The symbols move the states like this.
r: rd->ft, zh->jn, bz->rp, lf->nc, dp->nm, dq->qf, dd->gr, zm->hf, jt->jz, gr->tc, qm->ls, sn->br, ff->zq, mc->sg, gf->dm, nm->sn, jf->tl, ct->rd, pm->gs, bn->bb, pq->rq, nt->pr, sg->qm, zf->jd, nc->gh, gs->qt, ht->pz, ls->bn, ng->rl, cj->bz, zc->lf, tl->cj, qf->jf, nb->dg, bt->hn, zd->lz, cc->hq, ft->bt, tt->sr, jd->ht, rq->gf, tc->jp, hz->pq, zq->zz, pn->zc, qt->ff, hs->dc, rl->nb, rp->gm, tj->hz, dm->cc, gh->nt, hq->mc, gm->hs, hn->zf, dc->zh, sr->ng, jn->dr, pz->mf, jz->cq, hf->tj, lz->lg, zz->tz, dr->dd, bb->dp, pr->zm, lg->pn, dg->ct, cq->tt, mf->nr, jp->pm, br->jt, tz->zd, nr->dq
a: rd->gh, zh->nm, bz->qm, lf->ht, dp->pm, dq->dm, dd->jt, zm->qf, jt->zq, gr->jz, qm->dd, sn->qt, ff->nb, mc->jn, gf->gm, nm->gs, jf->hq, ct->nc, pm->sr, bn->tc, pq->bz, nt->nr, sg->dr, zf->hf, nc->pz, gs->ng, ht->hz, ls->gr, ng->lg, cj->sg, zc->jd, tl->mc, qf->cc, nb->zc, bt->pr, zd->ft, cc->dc, ft->nt, tt->zd, jd->tj, rq->rp, tc->cq, hz->cj, zq->dg, pn->zf, qt->rl, hs->bb, rl->pn, rp->ls, tj->tl, dm->hs, gh->mf, hq->zh, gm->bn, hn->zm, dc->dp, sr->lz, jn->sn, pz->pq, jz->zz, hf->jf, lz->bt, zz->ct, dr->br, bb->jp, pr->dq, lg->hn, dg->lf, cq->tz, mf->rq, jp->tt, br->ff, tz->rd, nr->gf
d: rd->tz, zh->hq, bz->pq, lf->dg, dp->dc, dq->pr, dd->qm, zm->hn, jt->dd, gr->ls, qm->bz, sn->jn, ff->br, mc->tl, gf->nr, nm->zh, jf->hf, ct->zz, pm->dp, bn->gm, pq->pz, nt->ft, sg->cj, zf->pn, nc->ct, gs->nm, ht->lf, ls->rp, ng->gs, cj->hz, zc->nb, tl->tj, qf->zm, nb->ff, bt->lz, zd->tt, cc->qf, ft->zd, tt->jp, jd->zc, rq->mf, tc->bn, hz->ht, zq->jt, pn->rl, qt->sn, hs->dm, rl->qt, rp->rq, tj->jd, dm->dq, gh->rd, hq->jf, gm->gf, hn->lg, dc->cc, sr->pm, jn->mc, pz->nc, jz->gr, hf->zf, lz->sr, zz->jz, dr->sg, bb->hs, pr->bt, lg->ng, dg->zq, cq->tc, mf->gh, jp->bb, br->dr, tz->cq, nr->nt
j: rd->gr, zh->zm, bz->lf, lf->br, dp->dq, dq->zd, dd->hz, zm->sr, jt->cj, gr->pq, qm->ht, sn->jf, ff->mc, mc->zf, gf->rd, nm->qf, jf->lg, ct->dd, pm->dm, bn->mf, pq->dg, nt->cq, sg->jd, zf->gs, nc->jt, gs->cc, ht->ff, ls->pz, ng->dc, cj->zc, zc->sn, tl->pn, qf->lz, nb->jn, bt->jp, zd->bn, cc->bt, ft->tc, tt->gm, jd->qt, rq->ct, tc->rq, hz->nb, zq->sg, pn->nm, qt->hq, hs->nt, rl->zh, rp->nc, tj->rl, dm->ft, gh->jz, hq->hn, gm->gh, hn->pm, dc->pr, sr->hs, jn->hf, pz->zq, jz->bz, hf->ng, lz->bb, zz->qm, dr->tj, bb->nr, pr->tt, lg->dp, dg->dr, cq->rp, mf->zz, jp->gf, br->tl, tz->ls, nr->tz

The rows follow the links: the fewer symbols apart two states are, the more alike their rows tend to be.

Each row is also shifted at random along 5 hidden directions that mean nothing.

Each row, then its state:
-86 4 96 -14 -166 93 181 -126 -436 -3 -381 147 81 386 -90 94 -435 120 157 -343 504 153 -160 290 -209 -402 -375 36 89 53 -68 -204 47 73 -123 288 -404 239 18 -232 204 -193 -556 -397 375 26 145 229 -246 -22 -334 -95 115 -8 100 -527 | cj
179 230 134 24 247 -273 -52 -78 -17 62 370 -279 125 -121 -9 394 138 -340 -191 -270 14 -320 21 -311 156 -102 80 97 -126 130 -114 300 -226 -230 -99 -42 22 260 -30 344 -344 -66 -130 -227 33 228 -46 110 -23 -278 474 -249 234 100 -260 19 | gm
-759 -439 -282 -249 -16 -132 -66 373 444 -26 338 431 -142 -144 258 -176 204 -60 -308 448 -363 -21 485 -281 -18 445 -129 -91 -26 421 60 44 -272 219 217 114 139 -222 124 -169 426 -317 364 342 -349 -60 -260 -84 9 168 392 340 -256 60 124 383 | bb
-822 60 110 -92 310 -212 -67 8 268 -191 446 166 -69 -121 -57 10 387 -187 -220 72 97 3 134 -447 -202 -278 -118 144 -117 304 -178 449 -357 41 2 122 45 130 30 109 63 -448 -97 82 138 -1 -233 182 66 -212 320 -81 -41 568 -360 -320 | cq
728 344 -4 116 58 -381 279 201 -41 -6 14 -142 -117 -423 150 -301 147 -284 -293 264 531 370 91 9 93 -60 -215 -144 111 94 -328 106 -273 110 -109 -21 29 256 -74 -117 -85 139 265 73 149 -55 -331 -123 -48 102 252 74 207 174 -348 -296 | mf
89 196 8 131 193 -364 130 141 480 -306 248 24 -62 -489 -17 -268 533 -126 -231 387 183 181 169 -266 -10 -123 -124 114 -96 -38 -239 379 -246 39 -19 -150 367 -113 43 -27 28 -31 242 269 23 124 -349 -172 254 31 304 0 -233 641 -414 -104 | tz
-648 -128 152 228 425 -309 -123 -73 -32 -455 117 -4 147 207 -19 -129 296 135 15 -554 -212 -287 272 -558 -198 273 401 -226 188 116 6 93 21 29 193 -230 -150 367 -526 -101 -303 -438 -170 -234 -65 -118 -168 212 146 -164 105 -300 -131 212 -255 -416 | lz
-17 -117 18 177 -251 202 254 -43 -243 307 -305 16 -267 -126 51 -60 -386 109 -66 364 286 255 -173 279 -284 -257 -201 -46 108 -79 -99 -130 -145 -7 -85 386 31 -65 -35 -234 188 267 -73 34 149 -133 193 -199 24 223 -355 -130 250 -33 -186 -66 | sg
-808 -121 78 -289 201 24 -302 -1 -134 384 621 36 -196 -41 140 379 99 -382 -454 91 -233 -218 38 -419 -243 -54 28 -51 -35 465 -131 484 -545 28 161 383 -22 361 -126 437 -191 -288 -116 100 -121 -169 -30 201 44 -209 555 -69 374 3 -364 102 | nr
914 224 124 -60 150 -258 -161 -274 -452 -71 5 -401 -156 -148 205 -275 339 71 68 -45 -93 221 -10 -208 137 499 622 -372 146 -241 -175 27 26 -13 -60 -242 101 519 -481 176 -862 198 371 77 -163 -272 -278 -48 108 -191 128 13 27 -221 -337 -245 | pm
-791 -180 121 288 130 423 -223 -200 211 321 76 -130 -269 -197 -175 -54 -56 168 36 506 -406 -101 -282 -33 -411 -135 535 -33 24 -306 233 164 7 -133 117 171 258 -495 -171 130 -57 405 272 396 -105 -365 465 -217 366 189 -562 -303 252 14 -197 319 | mc
51 55 -114 -437 22 -88 -147 66 -68 242 409 -13 12 10 172 408 -49 -373 -175 -143 -122 -193 80 -94 324 119 -114 45 -204 379 -40 128 -228 -18 -74 103 -97 273 257 342 -72 -185 -8 -95 -122 115 -140 186 -299 -283 595 242 156 -251 174 204 | nt
-29 -75 -102 128 -295 222 281 90 -38 -225 -495 167 138 303 -128 -101 -151 333 186 -170 229 184 -116 357 37 -322 -453 257 114 -100 -72 -210 277 34 -29 -62 -16 -186 245 -354 454 80 -371 -145 107 175 130 -195 5 147 -327 39 -332 106 165 -85 | dr
1188 618 35 60 -201 163 -24 339 -46 -323 -184 -215 487 249 -304 -52 228 -135 -175 -544 420 106 -286 330 305 -521 -562 267 288 -77 -109 159 408 162 263 -424 -145 99 51 148 -80 212 -518 -140 150 247 -203 38 13 23 250 51 -95 -40 -61 -79 | nc
-559 223 155 384 108 287 -188 266 664 -678 38 169 562 324 -640 25 498 107 -107 -564 3 -356 -122 -131 -302 -879 -493 524 148 -137 139 506 376 24 471 -358 9 -416 2 47 295 -254 -843 -56 177 395 71 92 444 88 -13 -374 -401 772 -222 -54 | bz
-144 -176 129 76 48 94 -142 -297 16 112 -77 68 -201 -100 -66 -145 -157 181 326 257 -155 -11 -59 51 -351 197 446 -222 -110 -332 303 -188 147 -114 -52 117 6 -274 -209 -67 -126 20 254 174 82 -204 187 118 34 89 -521 -134 72 -41 116 6 | rl
923 156 -39 -180 -3 -118 -104 -273 -331 -190 -134 -339 127 97 151 -3 259 181 312 -289 -255 59 -64 32 552 413 450 -13 -57 -283 -143 -117 270 -111 -219 -475 166 297 6 183 -579 281 172 -113 -238 84 -115 -159 15 -318 122 204 -300 -357 147 32 | cc
-280 35 -147 299 -17 69 207 519 455 359 198 -19 -166 -507 19 -114 -24 -299 -593 686 84 22 26 26 -27 -226 -294 49 151 202 -102 238 -372 95 202 172 252 -413 119 -47 438 412 348 379 -59 -134 40 -402 170 410 150 -49 311 107 -249 439 | jz
1279 217 -273 -7 -560 225 333 124 1 -172 -636 -93 126 23 -3 -271 -19 332 304 181 216 515 -245 695 564 -81 -306 292 10 -429 -102 -361 493 35 -167 -372 283 -357 485 -222 254 645 107 116 -32 217 5 -532 11 188 -300 438 -480 -233 395 298 | ff
-364 -202 -197 -447 -11 -16 -163 183 122 427 535 117 -215 -190 299 252 -3 -379 -378 385 -292 -98 173 -198 101 240 -86 -24 -168 429 -30 172 -418 34 18 291 104 -3 225 265 87 -119 304 228 -255 -48 -89 1 -146 -61 574 290 179 -227 70 469 | ft
-485 -313 -178 -76 22 51 -12 -159 164 -114 21 -12 131 163 73 255 65 274 310 -84 -641 -319 119 -140 408 327 344 214 -207 -58 57 -108 170 -214 -138 -283 273 -200 325 10 102 87 95 -71 -343 224 246 -260 106 -203 17 99 -391 -135 351 473 | zm
-68 -234 124 715 129 -77 63 -236 344 -242 -265 -83 171 -108 -214 -7 -147 318 338 -172 -260 -549 134 -158 -348 159 493 -156 0 -514 360 -277 309 -354 67 -272 149 -456 -430 -300 -50 95 25 -154 28 210 349 -137 362 192 -543 -664 -70 232 -34 138 | pn
126 294 -119 337 3 76 192 475 553 -200 2 -66 492 28 -310 112 44 -174 -190 -210 137 -303 -6 128 342 -462 -465 404 77 32 75 91 233 -2 186 -377 20 -452 369 -18 461 210 -231 -130 37 366 91 -162 68 181 133 -64 -105 153 166 320 | ct
-908 -43 76 -186 46 534 -175 -152 -154 165 -69 66 -25 467 -220 115 -194 183 240 -170 -195 13 -367 172 -37 -294 100 168 37 51 203 20 202 57 8 181 -200 -142 207 185 157 25 -241 0 49 -248 397 176 -87 -45 -410 35 71 -247 267 -40 | tj
-695 -192 -116 197 -177 484 40 154 407 -140 -250 134 20 97 -216 -138 133 369 51 301 -291 79 -209 188 -18 -314 -98 358 103 -216 50 67 268 10 187 -151 324 -621 283 -132 459 397 -40 302 -188 -20 305 -475 367 272 -402 33 -347 145 65 392 | zc

Start here and follow the symbols in turn, left to right. Where do you end up?
Answer with the state's name.
-954 -585 -202 -95 13 -87 157 -271 248 155 -120 400 90 201 37 422 -812 125 629 -49 -289 -512 342 130 158 432 211 -25 -548 97 502 -736 143 -229 -423 168 -242 -463 483 -317 678 -422 155 -379 29 284 454 263 -527 -28 -476 72 -98 -231 1011 262
r d r j a -> zc
53 310 182 255 115 274 -99 159 -89 508 252 -303 5 -184 -221 257 -185 -393 -447 37 159 -184 -318 43 -213 -513 -127 29 212 122 10 365 -217 -62 209 247 -112 0 -170 377 -155 321 -176 46 144 -138 241 27 69 140 96 -392 725 -76 -406 111
j a d d d -> dd
-132 -113 -46 -48 192 -128 -190 -113 272 -310 122 -23 -159 -212 125 -283 585 216 99 279 -470 139 115 -321 91 400 500 -26 -19 -223 -65 175 63 -12 9 -327 438 -100 -99 55 -288 88 444 366 -300 -177 -201 -240 367 -86 78 170 -430 167 -149 150
j j d r -> sr
-412 157 6 -143 -36 247 0 393 -120 405 216 28 -74 40 -31 82 -173 -352 -487 78 286 128 -169 123 -82 -434 -426 28 205 498 -96 241 -291 242 189 407 -277 118 88 199 256 25 -158 97 87 -275 13 131 -209 127 228 115 463 -165 -131 -33
a d j a j -> hz
-34 -88 75 201 320 -347 -57 -26 -101 -101 133 -138 -111 -202 196 -245 180 -13 -142 -30 -148 -88 293 -421 -155 501 472 -434 166 44 -24 2 -179 18 118 -97 11 321 -577 -99 -392 -117 331 22 -121 -224 -195 1 122 -8 134 -214 121 32 -349 -172
r r j j r -> hq
1157 -119 -4 -199 -403 2 -128 -223 -432 -13 -351 48 -329 -55 260 -451 26 314 234 283 47 546 -60 244 -301 478 144 -419 58 -405 35 -335 187 131 53 77 48 159 -454 -210 -443 86 252 266 -35 -222 -255 -23 47 129 -254 208 -182 -220 -51 -111
j r r -> nb
201 305 63 172 10 -154 178 390 -114 -456 -152 27 266 212 -70 -295 303 -51 -380 -505 536 194 75 -68 -60 -389 -582 34 438 312 -309 246 -14 318 289 -136 -228 429 -263 -212 76 -232 -497 -161 145 -1 -390 49 54 76 312 -35 -80 296 -416 -572
j r j d j a -> bz
-1055 -127 142 118 117 181 -80 -90 504 253 284 274 -291 -296 -238 36 -85 -120 -52 667 99 2 -135 -70 -648 -506 -123 118 -217 -42 174 298 -258 -64 -43 514 117 -505 113 53 357 -191 33 302 315 -118 211 141 126 171 -349 -241 242 583 -167 -36
a a r a d -> nc
80 5 118 -147 -155 109 67 -203 -187 690 75 74 -670 -514 121 -123 -342 -194 -47 933 436 512 -266 260 -510 -195 -64 -197 -177 -118 -40 5 -458 11 -273 743 20 -104 15 38 -16 138 401 340 333 -393 76 85 -110 160 -343 28 571 88 -224 -168
r d d r -> tz
1493 736 330 505 -8 -32 -49 -21 -26 -285 -193 -478 538 14 -447 111 111 -116 -1 -640 461 -230 -384 190 9 -614 -183 174 157 -482 10 208 414 -205 113 -483 -47 37 -293 200 -456 316 -568 -310 369 400 14 70 222 -28 -35 -512 156 169 -320 -190
d r d r a r -> hs
405 7 -90 -264 -22 -217 -98 149 -474 197 208 -86 174 243 239 317 -209 -324 -227 -539 -9 -232 177 -87 250 287 -123 -194 112 480 -64 -72 -154 79 86 55 -369 585 -115 183 -228 -243 -169 -334 -131 60 -161 293 -341 -194 592 108 265 -479 107 -9
d r j r -> cc
-12 -206 -106 241 279 -488 175 94 153 117 139 -86 -9 -376 197 11 -203 -178 -75 82 -155 -382 476 -291 203 614 365 -350 -73 144 90 -288 -179 -118 -102 -85 -32 -37 -163 -200 50 -57 533 -115 -146 47 -15 -22 -158 44 121 -133 201 -145 152 194
d d d -> lz
142 -180 -215 -128 -28 -231 2 293 62 48 211 83 56 -55 244 64 29 -171 -276 -38 -185 -171 346 -157 187 386 -115 -141 58 334 -18 -89 -159 101 177 -42 -17 131 -37 -36 64 -148 128 -10 -240 86 -225 -20 -101 16 484 142 -24 -215 114 301
j j r j -> tc
699 70 -17 494 -225 149 405 8 -237 198 -527 -307 48 -79 -36 60 -368 170 54 41 229 0 -200 391 124 -177 -39 49 193 -339 -99 -249 145 -175 -77 -67 128 -131 -3 -233 48 677 -57 -193 59 110 337 -481 113 246 -360 -283 212 -212 -101 168
j j r r a j -> ff
-651 -278 -37 175 215 -110 -67 146 -34 477 463 -75 31 -120 171 516 -267 -358 -487 -160 -331 -652 244 -452 -92 159 82 -152 77 456 23 152 -480 -165 194 240 -100 182 -247 206 -52 -118 -62 -204 -209 72 202 11 3 -32 503 -384 559 -206 -240 397
r d r d -> gs
-273 257 79 -602 257 -227 -120 -170 -253 257 483 5 -140 8 127 282 -36 -459 -27 -13 299 133 -49 -123 135 -116 -43 13 -273 450 -147 258 -403 30 -363 338 -310 519 277 431 -142 -462 9 -123 232 -108 -191 545 -507 -411 386 279 343 -16 79 -439
a j d r j -> rd
-535 19 272 -132 46 116 -72 -315 -270 559 143 92 -352 -69 -82 182 -490 -255 -6 281 440 164 -270 131 -603 -431 -82 -99 -185 118 72 96 -386 -33 -230 763 -344 122 -75 150 10 -253 -130 -45 459 -285 240 472 -278 -8 -346 -214 647 131 -114 -448
r d r -> tz
